Here is a tiny trained network, its code and every weight. The questions are about switching its units off for an input and a target symbol, where a switched-off unit gives its printed mean instead of its output.

import numpy as np


def w(rows, s, z=0):
    codes = np.array(rows[::2]) - 128.0
    scale = np.full(codes.shape[1], s)
    scale[-1] = z or s
    return codes * scale


def norm(h):
    return h / np.sqrt((h * h).mean(-1, keepdims=True) + 1e-5)


def f(y):
    return np.maximum(y, 0)


def softmax(a):
    e = np.exp(a - a.max(-1, keepdims=True))
    return e / e.sum(-1, keepdims=True)


def log_softmax(a):
    a = a - a.max(-1, keepdims=True)
    return a - np.log(np.exp(a).sum(-1, keepdims=True))


def net(x, mask):
    ids = ['αβγδεζθλμξπστφψω'.index(c) for c in x.split()]
    T = len(ids)
    res = E[ids] + P[:T]
    u = 0
    for l in range(2):
        r = norm(res)
        for j in range(3):
            rows = slice(3 * j, 3 * j + 3)
            q, k, v = (r @ M[l][rows].T for M in (Q, K, V))
            z = softmax(np.where(np.tri(T) > 0, q @ k.T / 3**0.5, -1e9)) @ v
            o = O[l][rows]
            res = res + np.where(mask[u + j], z, o[:, -1]) @ o[:, :-1]
        u += 3
        y = f(norm(res) @ A[l][:, :-1].T + A[l][:, -1])
        res = res + np.where(mask[u : u + 4], y, B[l][:, -1]) @ B[l][:, :-1]
        u += 4
    return log_softmax(norm(res)[-1] @ U[:, :-1].T + U[:, -1])


Q, K, V, O, A, B = {}, {}, {}, {}, {}, {}
E = w([
[112,102,208,155,128,161,117],'α',
[155,213,194,30,126,127,55],'β',
[60,116,207,114,130,97,174],'γ',
[127,112,188,192,184,93,124],'δ',
[112,154,146,121,114,219,223],'ε',
[70,84,123,83,138,122,166],'ζ',
[192,99,201,106,113,147,161],'θ',
[88,186,130,96,155,55,146],'λ',
[137,114,112,154,183,171,34],'μ',
[170,109,164,156,169,62,159],'ξ',
[136,163,130,172,28,42,9],'π',
[53,193,176,110,92,149,101],'σ',
[171,148,130,102,185,87,136],'τ',
[161,188,241,108,114,141,131],'φ',
[55,130,119,118,250,90,109],'ψ',
[195,141,192,80,110,103,195],'ω',
],0.022)
P = w([
[117,71,116,128,2,56,21],'0',
[125,91,127,126,103,96,68],'1',
[123,104,133,115,121,102,88],'2',
[120,113,134,112,132,110,100],'3',
[117,124,139,112,144,116,110],'4',
[116,130,142,115,158,120,121],'5',
[116,139,144,114,169,127,130],'6',
[109,146,149,121,179,133,138],'7',
[109,155,150,124,193,139,144],'8',
[104,159,150,130,198,146,156],'9',
[105,172,154,138,211,155,161],'10',
[112,181,155,145,221,164,171],'11',
[113,186,154,157,234,173,185],'12',
],0.007)
Q[0] = w([
[172,103,20,132,115,142,150],'0.h0',
[120,81,93,147,29,188,135],'0.h0',
[43,138,66,30,80,169,128],'0.h0',
[113,83,52,121,120,173,68],'0.h1',
[157,255,114,81,115,122,55],'0.h1',
[137,72,153,101,240,80,97],'0.h1',
[151,132,99,101,102,197,100],'0.h2',
[167,81,71,161,116,84,112],'0.h2',
[105,95,126,168,144,147,84],'0.h2',
],0.025)
K[0] = w([
[181,90,114,98,133,81,41],'0.h0',
[137,66,184,111,68,79,67],'0.h0',
[50,121,122,51,134,94,102],'0.h0',
[136,98,97,96,142,115,44],'0.h1',
[139,251,104,117,135,121,89],'0.h1',
[135,111,148,107,254,138,120],'0.h1',
[140,96,127,87,86,153,85],'0.h2',
[132,107,120,141,121,62,115],'0.h2',
[117,121,113,171,132,128,97],'0.h2',
],0.026)
V[0] = w([
[164,139,138,105,191,97,130],'0.h0',
[54,184,124,109,158,169,205],'0.h0',
[140,97,134,99,110,71,64],'0.h0',
[145,179,119,162,95,108,133],'0.h1',
[129,119,112,195,139,137,248],'0.h1',
[128,180,83,170,114,131,133],'0.h1',
[125,175,123,132,117,115,133],'0.h2',
[112,137,83,204,125,144,172],'0.h2',
[158,142,82,112,128,120,173],'0.h2',
],0.015)
O[0] = w([
[149,131,126,68,188,136,128,165],'0.h0',
[94,211,143,113,46,182,90,245],'0.h0',
[119,154,160,154,165,71,131,115],'0.h0',
[125,88,121,52,123,136,179,70],'0.h1',
[84,84,180,92,255,119,55,122],'0.h1',
[71,79,137,116,145,122,199,38],'0.h1',
[139,117,135,100,115,138,160,133],'0.h2',
[120,38,109,135,136,130,155,59],'0.h2',
[192,121,99,54,116,122,151,86],'0.h2',
],0.0098,0.011)
A[0] = w([
[129,107,98,82,82,211,118,70],'0.n0',
[166,24,230,98,7,104,96,193],'0.n1',
[90,101,15,133,238,120,188,124],'0.n2',
[199,56,131,196,97,153,35,1],'0.n3',
],0.011,0.0012)
B[0] = w([
[112,77,78,153,121,126,56,253],'0.n0',
[176,55,216,164,210,18,93,254],'0.n1',
[142,199,44,74,27,255,29,186],'0.n2',
[142,125,58,151,178,235,51,232],'0.n3',
],0.0083,0.0027)
Q[1] = w([
[122,74,98,130,127,63,191],'1.h0',
[124,88,117,113,112,149,122],'1.h0',
[155,127,129,138,121,140,115],'1.h0',
[127,174,151,154,173,109,134],'1.h1',
[124,116,154,118,121,126,94],'1.h1',
[147,169,133,135,137,91,135],'1.h1',
[66,102,189,188,82,135,89],'1.h2',
[72,138,1,110,151,90,71],'1.h2',
[166,91,142,163,183,121,83],'1.h2',
],0.037)
K[1] = w([
[138,132,120,142,117,72,111],'1.h0',
[129,124,112,154,121,118,141],'1.h0',
[141,135,133,134,138,146,137],'1.h0',
[119,115,134,108,132,180,135],'1.h1',
[130,150,142,139,161,130,153],'1.h1',
[131,124,130,94,123,160,106],'1.h1',
[97,119,169,151,99,132,70],'1.h2',
[64,147,3,110,138,104,111],'1.h2',
[150,74,130,153,180,136,97],'1.h2',
],0.044)
V[1] = w([
[177,143,73,186,75,146,179],'1.h0',
[110,120,139,73,131,245,113],'1.h0',
[115,173,174,158,206,160,218],'1.h0',
[104,100,128,96,185,77,118],'1.h1',
[49,127,162,68,102,79,101],'1.h1',
[84,193,81,151,146,90,155],'1.h1',
[124,153,123,113,83,126,151],'1.h2',
[111,98,112,140,70,128,69],'1.h2',
[170,132,114,174,99,4,118],'1.h2',
],0.024)
O[1] = w([
[137,67,81,124,101,155,250,2],'1.h0',
[77,208,90,102,186,219,85,231],'1.h0',
[185,217,228,161,217,144,248,174],'1.h0',
[124,49,103,81,176,104,179,106],'1.h1',
[50,141,88,107,115,27,185,174],'1.h1',
[159,165,30,191,139,125,133,177],'1.h1',
[159,89,169,131,177,145,88,136],'1.h2',
[161,145,159,94,185,110,182,193],'1.h2',
[54,250,138,82,206,229,68,124],'1.h2',
],0.013,0.011)
A[1] = w([
[48,152,124,224,75,108,131,201],'1.n0',
[238,134,202,140,92,1,64,117],'1.n1',
[82,159,170,78,204,49,114,251],'1.n2',
[5,183,128,145,74,183,156,144],'1.n3',
],0.015,0.0021)
B[1] = w([
[106,56,160,119,74,143,141,189],'1.n0',
[128,44,61,154,113,7,196,200],'1.n1',
[122,157,140,112,127,233,132,252],'1.n2',
[158,131,154,80,198,202,112,203],'1.n3',
],0.02,0.016)
U = w([
[162,105,50,190,110,181,127,133],'α',
[178,216,120,127,35,93,96,125],'β',
[89,184,75,75,105,139,243,121],'γ',
[105,80,173,254,138,162,91,102],'δ',
[57,116,101,105,79,132,20,142],'ε',
[184,176,219,180,119,123,215,91],'ζ',
[136,63,162,106,76,204,164,130],'θ',
[58,193,63,220,151,103,129,122],'λ',
[128,113,116,146,97,79,121,246],'μ',
[154,135,165,19,168,67,150,123],'ξ',
[150,124,104,142,157,124,157,87],'π',
[91,94,135,196,233,110,157,128],'σ',
[193,102,171,136,179,77,53,151],'τ',
[24,153,212,158,122,79,117,130],'φ',
[202,181,20,110,179,85,105,113],'ψ',
[99,62,54,60,217,131,128,106],'ω',
],0.015,0.012)

Each question gives the input, a string of symbols that net reads in full, and the target symbol t.
The units are the heads (3 rows each of Q, K, V and O) and the neurons (one row each of A and B). Each row of codes is followed by its name. A weight is (code - 128) times the scale printed after its matrix; where a second scale follows, it is the last column's (O, A, B and U).
mask holds one flag per unit, layer by layer, with each layer's heads first. A switched-off unit (its flag False) gives its mean, the last column of its rows in O or B, instead of its output. The means were averaged over made-up inputs and are rounded, as every weight is.
A unit's drop is (log p(t) with every unit on - log p(t) with that unit switched off) / (log p(t) with every unit on - log p(t) with every unit switched off).
unit that matters most: the unit with the biggest drop
k most important neurons: the k neurons with the biggest drops, biggest first
k most important neurons of layer l: the k neurons of layer l with the biggest drops, biggest first
drop when u is switched off: that unit's drop, to one decimal
input ξ φ θ, target τ: 2 most important neurons of layer 0 : 0.n3; 0.n1
input ζ ω ζ α, target δ: unit that matters most : 0.n3
input θ ε ζ, target θ: 2 most important neurons : 0.n2; 0.n3
input ζ ξ λ γ ξ θ, target τ: 3 most important neurons of layer 1 : 1.n1; 1.n3; 1.n0
input π ζ θ ζ ω, target ξ: 2 most important neurons : 1.n1; 0.n3
input θ β λ ε ζ ζ τ ψ σ ω ζ ω γ, target θ: 2 most important neurons : 0.n2; 1.n1
input β σ ζ, target ε: 2 most important neurons of layer 1 : 1.n0; 1.n2
input ζ θ σ θ ξ σ ω γ λ, target γ: 2 most important neurons of layer 1 : 1.n2; 1.n1
input ψ τ γ ζ θ ζ, target τ: 3 most important neurons : 0.n3; 1.n0; 0.n0
input γ ζ ψ ζ, target λ: 3 most important neurons : 0.n2; 0.n0; 0.n3
input ξ μ ψ σ ω φ, target ζ: 2 most important neurons : 1.n1; 1.n3
input λ θ α π ζ ζ σ θ θ φ δ, target σ: 4 most important neurons : 0.n2; 1.n1; 0.n1; 1.n2
input γ γ ξ ζ ξ, target ε: 3 most important neurons of layer 0 : 0.n2; 0.n1; 0.n3
input λ θ π α ζ ω, target ξ: 2 most important neurons : 0.n3; 1.n1
input ψ ζ θ ξ α ξ ψ ε ψ ζ λ ζ, target ψ: unit that matters most : 0.h1
input ω θ ζ ζ ξ γ β ζ ζ τ, target ψ: 2 most important neurons of layer 1 : 1.n3; 1.n1
input γ μ ζ γ δ α ω μ ζ ε τ, target γ: 2 most important neurons : 0.n3; 0.n0
input γ ξ θ ε γ, target γ: 2 most important neurons of layer 0 : 0.n2; 0.n0
input ζ ζ γ, target φ: 2 most important neurons of layer 1 : 1.n1; 1.n0
input τ γ φ ψ, target λ: unit that matters most : 0.h0
input β τ ζ λ λ θ ω μ ψ ω λ δ, target σ: 2 most important neurons : 0.n2; 1.n1
input γ ε ξ τ ξ ω δ ω ψ, target γ: 2 most important neurons : 0.n1; 0.n0
input ζ γ σ, target θ: 2 most important neurons : 1.n0; 1.n3
input γ ψ π τ ψ ψ α β δ ζ τ ξ, target ω: 2 most important neurons of layer 1 : 1.n1; 1.n2
input ζ λ γ π ζ ζ λ σ λ τ, target ψ: 2 most important neurons : 0.n2; 1.n3
input ω ψ γ τ τ ω ξ γ γ γ ε, target ω: 2 most important neurons : 0.n0; 1.n2
input ζ θ ζ ξ μ, target α: unit that matters most : 0.n3
input ψ λ θ ξ ε ψ α α ψ ω, target ψ: 2 most important neurons of layer 0 : 0.n2; 0.n3
input ε ω δ φ, target ε: drop when 0.n0 is switched off : 0.2
